Below are the code and all the weights of a small trained network. Each question names an input and a class and asks about switching units off, where a switched-off unit gives its printed mean instead of its output.

import numpy as np


def w(rows, s, z=0):
    codes = np.array(rows[::2]) - 128.0
    scale = np.full(codes.shape[1], s)
    scale[-1] = z or s
    return codes * scale


def norm(h):
    return h / np.sqrt((h * h).mean(-1, keepdims=True) + 1e-5)


def f(y):
    return np.maximum(y, 0)


def log_softmax(a):
    a = a - a.max(-1, keepdims=True)
    return a - np.log(np.exp(a).sum(-1, keepdims=True))


def net(x, mask):
    res = np.array(x, float).reshape(1, 8) / 4 @ E
    u = 0
    for l in range(4):
        y = f(norm(res) @ A[l][:, :-1].T + A[l][:, -1])
        res = res + np.where(mask[u : u + 8], y, B[l][:, -1]) @ B[l][:, :-1]
        u += 8
    return log_softmax(norm(res)[-1] @ U[:, :-1].T + U[:, -1])


A, B = {}, {}
E = w([
[81,65,64,99,159,102,160,198,88,116],'x0',
[169,51,187,140,44,220,249,158,104,190],'x1',
[147,75,173,80,147,112,111,126,167,133],'x2',
[136,129,128,126,127,127,125,128,122,125],'x3',
[121,128,129,133,128,124,132,129,134,127],'x4',
[123,125,128,132,133,134,129,127,131,127],'x5',
[160,159,97,87,182,139,186,108,176,133],'x6',
[176,102,42,160,77,115,102,109,192,216],'x7',
],0.019)
A[0] = w([
[120,252,51,208,102,154,191,100,26,120,13],'0.n0',
[145,127,66,142,103,143,118,132,181,194,107],'0.n1',
[128,109,181,167,96,148,222,157,137,160,49],'0.n2',
[111,180,217,92,193,141,172,126,83,88,4],'0.n3',
[161,163,70,77,215,168,220,102,167,107,88],'0.n4',
[154,223,200,159,137,151,129,98,166,133,18],'0.n5',
[93,113,171,153,55,123,64,122,80,111,66],'0.n6',
[169,15,221,29,168,96,73,94,178,137,32],'0.n7',
],0.018,0.011)
B[0] = w([
[89,142,147,120,121,198,107,252,224,129,219],'0.n0',
[83,121,157,160,116,69,172,103,149,45,237],'0.n1',
[163,160,109,133,178,223,122,81,84,81,251],'0.n2',
[75,81,185,151,130,88,170,87,167,21,222],'0.n3',
[139,196,124,140,150,60,177,130,82,226,245],'0.n4',
[197,191,144,77,55,95,114,96,95,125,196],'0.n5',
[158,152,174,173,161,66,147,131,91,162,187],'0.n6',
[99,188,109,157,102,197,113,251,182,139,220],'0.n7',
],0.024,0.011)
A[1] = w([
[139,125,71,153,125,114,114,101,159,166,102],'1.n0',
[188,77,158,59,182,113,94,117,173,177,59],'1.n1',
[126,167,67,109,249,125,4,63,156,117,1],'1.n2',
[152,49,119,130,139,101,101,91,178,166,32],'1.n3',
[78,25,47,97,190,107,163,207,61,153,106],'1.n4',
[185,146,152,88,88,136,55,76,143,146,28],'1.n5',
[115,43,172,207,112,127,38,160,62,150,67],'1.n6',
[161,81,45,197,77,122,136,83,208,204,48],'1.n7',
],0.027,0.0053)
B[1] = w([
[113,118,169,132,135,119,146,157,108,124,174],'1.n0',
[77,152,124,163,129,158,143,131,104,138,129],'1.n1',
[162,137,136,62,189,229,122,129,59,111,222],'1.n2',
[145,136,163,136,128,92,134,148,120,131,132],'1.n3',
[149,168,165,162,2,122,61,80,143,123,255],'1.n4',
[125,134,123,171,54,109,93,131,94,132,186],'1.n5',
[120,190,92,130,175,105,230,114,156,149,213],'1.n6',
[72,153,215,136,173,146,169,145,95,54,187],'1.n7',
],0.032,0.0081)
A[2] = w([
[147,32,82,101,136,145,79,95,177,179,83],'2.n0',
[162,16,48,155,128,109,70,104,160,158,26],'2.n1',
[142,57,55,136,171,100,87,107,159,171,4],'2.n2',
[195,57,124,119,154,122,88,99,197,136,96],'2.n3',
[217,50,140,112,182,108,84,101,196,163,23],'2.n4',
[175,15,177,124,63,183,216,99,135,201,61],'2.n5',
[163,2,110,135,162,127,69,77,215,121,71],'2.n6',
[174,52,68,104,155,102,114,110,188,163,79],'2.n7',
],0.025,0.0033)
B[2] = w([
[83,111,134,171,87,99,157,104,39,104,128],'2.n0',
[96,105,71,93,109,144,101,222,174,171,128],'2.n1',
[86,95,162,76,61,90,98,131,155,119,128],'2.n2',
[173,127,171,101,141,117,76,144,130,161,128],'2.n3',
[154,91,54,110,149,83,200,97,104,224,128],'2.n4',
[151,163,152,183,178,253,159,135,57,63,254],'2.n5',
[142,68,118,193,104,86,119,122,130,171,129],'2.n6',
[141,155,144,61,117,156,97,190,122,131,128],'2.n7',
],0.023,0.0027)
A[3] = w([
[169,167,129,161,149,193,82,169,202,104,142],'3.n0',
[106,187,67,96,207,42,5,120,135,69,77],'3.n1',
[178,110,64,151,239,171,115,55,85,130,5],'3.n2',
[204,152,126,179,144,91,134,44,138,209,69],'3.n3',
[118,91,162,150,195,64,168,117,188,119,89],'3.n4',
[171,100,121,124,162,122,114,93,158,150,78],'3.n5',
[132,98,105,33,131,163,100,163,152,148,97],'3.n6',
[134,99,157,145,124,109,107,69,91,7,169],'3.n7',
],0.026,0.0029)
B[3] = w([
[127,105,74,99,138,95,80,150,135,144,246],'3.n0',
[162,105,129,178,102,235,251,147,96,120,169],'3.n1',
[141,42,116,71,131,109,94,158,109,200,178],'3.n2',
[118,144,64,71,151,81,102,105,135,153,178],'3.n3',
[137,44,88,102,140,103,105,142,124,163,188],'3.n4',
[123,143,164,144,92,154,121,138,145,128,128],'3.n5',
[123,79,113,116,144,134,105,139,139,151,142],'3.n6',
[100,91,92,80,119,85,99,97,149,146,250],'3.n7',
],0.027,0.02)
U = w([
[162,102,128,112,176,247,119,83,46,87,113],'0',
[112,118,102,94,130,113,110,128,123,137,254],'1',
[65,61,188,128,166,79,146,100,130,29,69],'2',
[113,151,125,175,124,181,107,193,208,135,89],'3',
[164,174,124,149,179,80,194,95,104,197,61],'4',
[159,153,156,154,56,118,51,58,118,108,66],'5',
[126,106,109,94,118,116,107,132,114,157,183],'6',
[120,112,97,86,122,117,114,137,116,146,149],'7',
],0.013,0.0088)

Each question gives the input, the list of numbers given to net, and the class t.
The units are the neurons (one row each of A and B). Each row of codes is followed by its name. A weight is (code - 128) times the scale printed after its matrix; where a second scale follows, it is the last column's (A, B and U).
mask holds one flag per neuron, layer by layer. A switched-off neuron (its flag False) gives its mean, the last column of its row in B, instead of its output. The means were averaged over made-up inputs and are rounded, as every weight is.
A unit's drop is (log p(t) with every unit on - log p(t) with that unit switched off) / (log p(t) with every unit on - log p(t) with every unit switched off).
The circuit of an input: a set's keep is (log p(t) with only the set's units on - log p(t) with every unit switched off) / (log p(t) with every unit on - log p(t) with every unit switched off). Starting from the 12 units with the biggest drops (on a tie, the unit counted first), units are removed one at a time, each time the one whose removal leaves the highest keep (on an exact tie, the one counted first), for as long as the keep stays at least 0.8.
circuit, biggest first: the units of the circuit, biggest drop first
k most important neurons: the k neurons with the biggest drops, biggest first
k most important neurons of layer l: the k neurons of layer l with the biggest drops, biggest first
input [-7,0,-1,-2,-1,-2,-5,-7], class 2: circuit, biggest first => 0.n3
input [7,-6,8,0,-8,-4,-8,0], class 3: circuit, biggest first => 0.n7, 3.n1
input [1,-3,-6,0,7,-6,-8,-4], class 4: 3 most important neurons => 0.n6, 1.n6, 0.n7
input [0,4,6,6,-2,-2,-7,-6], class 4: circuit, biggest first => 0.n6, 1.n6
input [2,-6,-6,-1,5,-2,5,7], class 2: circuit, biggest first => 0.n2, 1.n7, 0.n7
input [-3,7,-6,2,-5,-1,-7,8], class 2: 2 most important neurons => 1.n7, 0.n1
input [7,-1,-1,0,3,7,5,-8], class 2: 2 most important neurons of layer 3 => 3.n0, 3.n2
input [5,-3,-8,4,1,0,-2,-8], class 2: 4 most important neurons => 0.n3, 0.n7, 3.n2, 3.n3
input [-8,-8,-5,-1,-1,-5,-8,-1], class 0: 3 most important neurons => 1.n2, 3.n1, 1.n4
input [-8,6,-7,-7,2,-4,-3,2], class 5: 3 most important neurons => 0.n5, 0.n7, 1.n5
input [1,8,-1,-5,-1,1,-4,6], class 0: 2 most important neurons => 0.n2, 2.n5
input [3,-6,8,6,6,3,8,-5], class 3: 2 most important neurons of layer 3 => 3.n1, 3.n7
input [-8,5,-6,-5,6,-7,4,-1], class 5: 3 most important neurons => 0.n5, 1.n5, 0.n7
input [-7,7,-3,1,2,5,-8,-2], class 4: circuit, biggest first => 0.n6
input [5,0,2,-1,-1,5,-4,-8], class 2: 2 most important neurons => 0.n3, 3.n0
input [8,-3,-7,-2,3,-6,3,5], class 5: circuit, biggest first => 1.n4, 0.n5
input [7,-2,-5,-6,0,1,0,-5], class 5: circuit, biggest first => 1.n4, 0.n5
input [1,5,-8,6,3,-7,5,6], class 3: 2 most important neurons => 0.n0, 3.n7
input [0,-5,5,7,3,1,0,8], class 2: 2 most important neurons => 0.n2, 1.n7
input [-7,-8,4,2,1,0,-5,6], class 0: circuit, biggest first => 1.n2
input [3,-5,4,4,-4,-6,-7,3], class 4: 3 most important neurons => 1.n6, 0.n2, 0.n6
input [1,-1,-6,-2,-2,0,-5,-2], class 3: 2 most important neurons => 0.n0, 3.n7
input [3,-8,8,2,-6,-1,2,-2], class 0: 2 most important neurons of layer 3 => 3.n1, 3.n7
input [-8,-5,6,-4,7,-2,-3,-8], class 2: 2 most important neurons of layer 0 => 0.n3, 0.n0
input [5,-6,1,4,-3,3,-6,-6], class 0: 2 most important neurons => 3.n1, 0.n1
input [5,0,-3,6,7,-2,8,7], class 4: 2 most important neurons of layer 0 => 0.n4, 0.n3
input [4,2,-8,-6,5,-3,7,-7], class 3: circuit, biggest first => 0.n0
